[-0.62 -0.59 -3.91 +1.67 +2.53 -1.54 -5.42]
[+1.22 -1.52 -1.89 +0.41 +1.30 -0.89 +2.70]
[-3.04 -1.52 -0.13 -0.75 +1.31 +0.52 -2.08]
[+0.16 -3.31 -3.74 +2.95 +3.01 -1.59 +3.65]
[-1.28 +2.16 +1.05 +4.38 +0.32 +1.18 +2.52]
[+0.10 +1.07 +1.32 +7.00 +1.48 +0.47 -1.33]
[-0.26 +0.07 -0.71 -3.06 +1.58 -0.85 +2.25]
:
[-0.26 +0.07 -0.71 -3.06 +1.58 -0.85 +2.25]
[-0.62 -0.59 -3.91 +1.67 +2.53 -1.54 -5.42]
[+1.22 -1.52 -1.89 +0.41 +1.30 -0.89 +2.70]
[-3.04 -1.52 -0.13 -0.75 +1.31 +0.52 -2.08]
[+0.16 -3.31 -3.74 +2.95 +3.01 -1.59 +3.65]
[-1.28 +2.16 +1.05 +4.38 +0.32 +1.18 +2.52]
[+0.10 +1.07 +1.32 +7.00 +1.48 +0.47 -1.33]

[-7.09 -6.31 -5.04 -4.15 -5.02 -4.80 +0.82 -2.06 -1.89 -5.02 -2.51 -3.05 -1.90 -3.37]
[-5.59 -2.75 -6.11 +3.87 +2.02 -4.46 -1.20 -4.31 +2.55 +0.15 +4.26 +1.04 +4.56 +5.02]
:
[-5.59 -2.75 -6.11 +3.87 +2.02 -4.46 -1.20 -4.31 +2.55 +0.15 +4.26 +1.04 +4.56 +5.02]
[-7.09 -6.31 -5.04 -4.15 -5.02 -4.80 +0.82 -2.06 -1.89 -5.02 -2.51 -3.05 -1.90 -3.37]

[-2.19 -0.16 -1.76]
[-0.56 -2.54 +0.46]
[-4.16 -0.12 -0.70]
[+0.98 +0.28 -1.40]
[+3.24 -0.27 -1.48]
[+2.58 +0.02 -0.87]
[+0.87 +2.40 -2.01]
[+5.82 +0.13 -0.34]
[+2.34 -2.26 -0.24]
[-6.21 -0.76 +2.03]
[+4.23 -1.10 +0.67]
:
[+4.23 -1.10 +0.67]
[-2.19 -0.16 -1.76]
[-0.56 -2.54 +0.46]
[-4.16 -0.12 -0.70]
[+0.98 +0.28 -1.40]
[+3.24 -0.27 -1.48]
[+2.58 +0.02 -0.87]
[+0.87 +2.40 -2.01]
[+5.82 +0.13 -0.34]
[+2.34 -2.26 -0.24]
[-6.21 -0.76 +2.03]

[-0.78 +0.66 +1.13 -0.76 +0.83 -3.15 -0.32]
[-1.90 +0.66 -7.12 +2.64 +0.83 -2.32 +0.77]
:
[-1.90 +0.66 -7.12 +2.64 +0.83 -2.32 +0.77]
[-0.78 +0.66 +1.13 -0.76 +0.83 -3.15 -0.32]

[+0.17 +0.25 +2.16 +0.40 +0.15 -5.03 +1.93]
[-0.24 +1.71 +4.14 +1.05 +1.78 -4.68 +3.22]
[+0.26 -1.13 +4.75 +0.54 +4.04 -4.43 +0.75]
[+0.60 +1.08 +3.93 -0.88 +1.74 -5.65 +2.80]
[+0.83 +0.95 +4.58 -0.01 +2.62 -1.26 +0.50]
:
[+0.83 +0.95 +4.58 -0.01 +2.62 -1.26 +0.50]
[+0.17 +0.25 +2.16 +0.40 +0.15 -5.03 +1.93]
[-0.24 +1.71 +4.14 +1.05 +1.78 -4.68 +3.22]
[+0.26 -1.13 +4.75 +0.54 +4.04 -4.43 +0.75]
[+0.60 +1.08 +3.93 -0.88 +1.74 -5.65 +2.80]

[+0.44 -4.71 -4.31 +2.42 -1.72 +1.40 -4.78 -3.95 -6.19 -0.82 -0.82 +6.03]
[+1.57 -3.66 -3.17 +4.28 -3.27 +3.08 -3.03 -1.74 -5.70 +2.08 -0.18 +4.28]
[-3.02 +3.03 +2.61 -3.07 +1.21 -1.42 +1.90 +0.79 +2.76 -1.60 -0.46 -1.53]
[-3.60 +3.49 +4.85 -3.61 +2.93 -1.37 +2.63 +2.32 +4.75 -3.29 -0.03 -3.25]
[-0.10 +4.14 +3.06 +5.01 -0.89 +0.38 +0.05 -0.62 +2.33 +2.79 +2.49 +2.17]
[-0.24 -4.27 +2.04 -1.29 -0.89 -1.39 +0.03 -4.08 +0.85 -2.46 +0.96 +2.24]
[-1.62 -2.49 -2.98 -5.24 +2.66 -0.85 -1.28 -0.40 -2.00 -4.11 -1.84 -0.97]
[-1.58 -5.19 -3.91 -6.43 +3.35 -1.13 -3.61 -0.36 -3.81 -5.33 -4.12 -2.29]
:
[-1.58 -5.19 -3.91 -6.43 +3.35 -1.13 -3.61 -0.36 -3.81 -5.33 -4.12 -2.29]
[+0.44 -4.71 -4.31 +2.42 -1.72 +1.40 -4.78 -3.95 -6.19 -0.82 -0.82 +6.03]
[+1.57 -3.66 -3.17 +4.28 -3.27 +3.08 -3.03 -1.74 -5.70 +2.08 -0.18 +4.28]
[-3.02 +3.03 +2.61 -3.07 +1.21 -1.42 +1.90 +0.79 +2.76 -1.60 -0.46 -1.53]
[-3.60 +3.49 +4.85 -3.61 +2.93 -1.37 +2.63 +2.32 +4.75 -3.29 -0.03 -3.25]
[-0.10 +4.14 +3.06 +5.01 -0.89 +0.38 +0.05 -0.62 +2.33 +2.79 +2.49 +2.17]
[-0.24 -4.27 +2.04 -1.29 -0.89 -1.39 +0.03 -4.08 +0.85 -2.46 +0.96 +2.24]
[-1.62 -2.49 -2.98 -5.24 +2.66 -0.85 -1.28 -0.40 -2.00 -4.11 -1.84 -0.97]

[-4.57 +0.64 -3.20]
[+2.38 +3.06 +5.21]
[+4.20 +3.54 +7.03]
[-3.13 -6.67 -4.09]
[+2.18 -2.31 +1.89]
[+0.80 -2.38 +1.60]
[-2.45 +4.59 -1.06]
[+2.52 -2.84 -0.01]
:
[+2.52 -2.84 -0.01]
[-4.57 +0.64 -3.20]
[+2.38 +3.06 +5.21]
[+4.20 +3.54 +7.03]
[-3.13 -6.67 -4.09]
[+2.18 -2.31 +1.89]
[+0.80 -2.38 +1.60]
[-2.45 +4.59 -1.06]
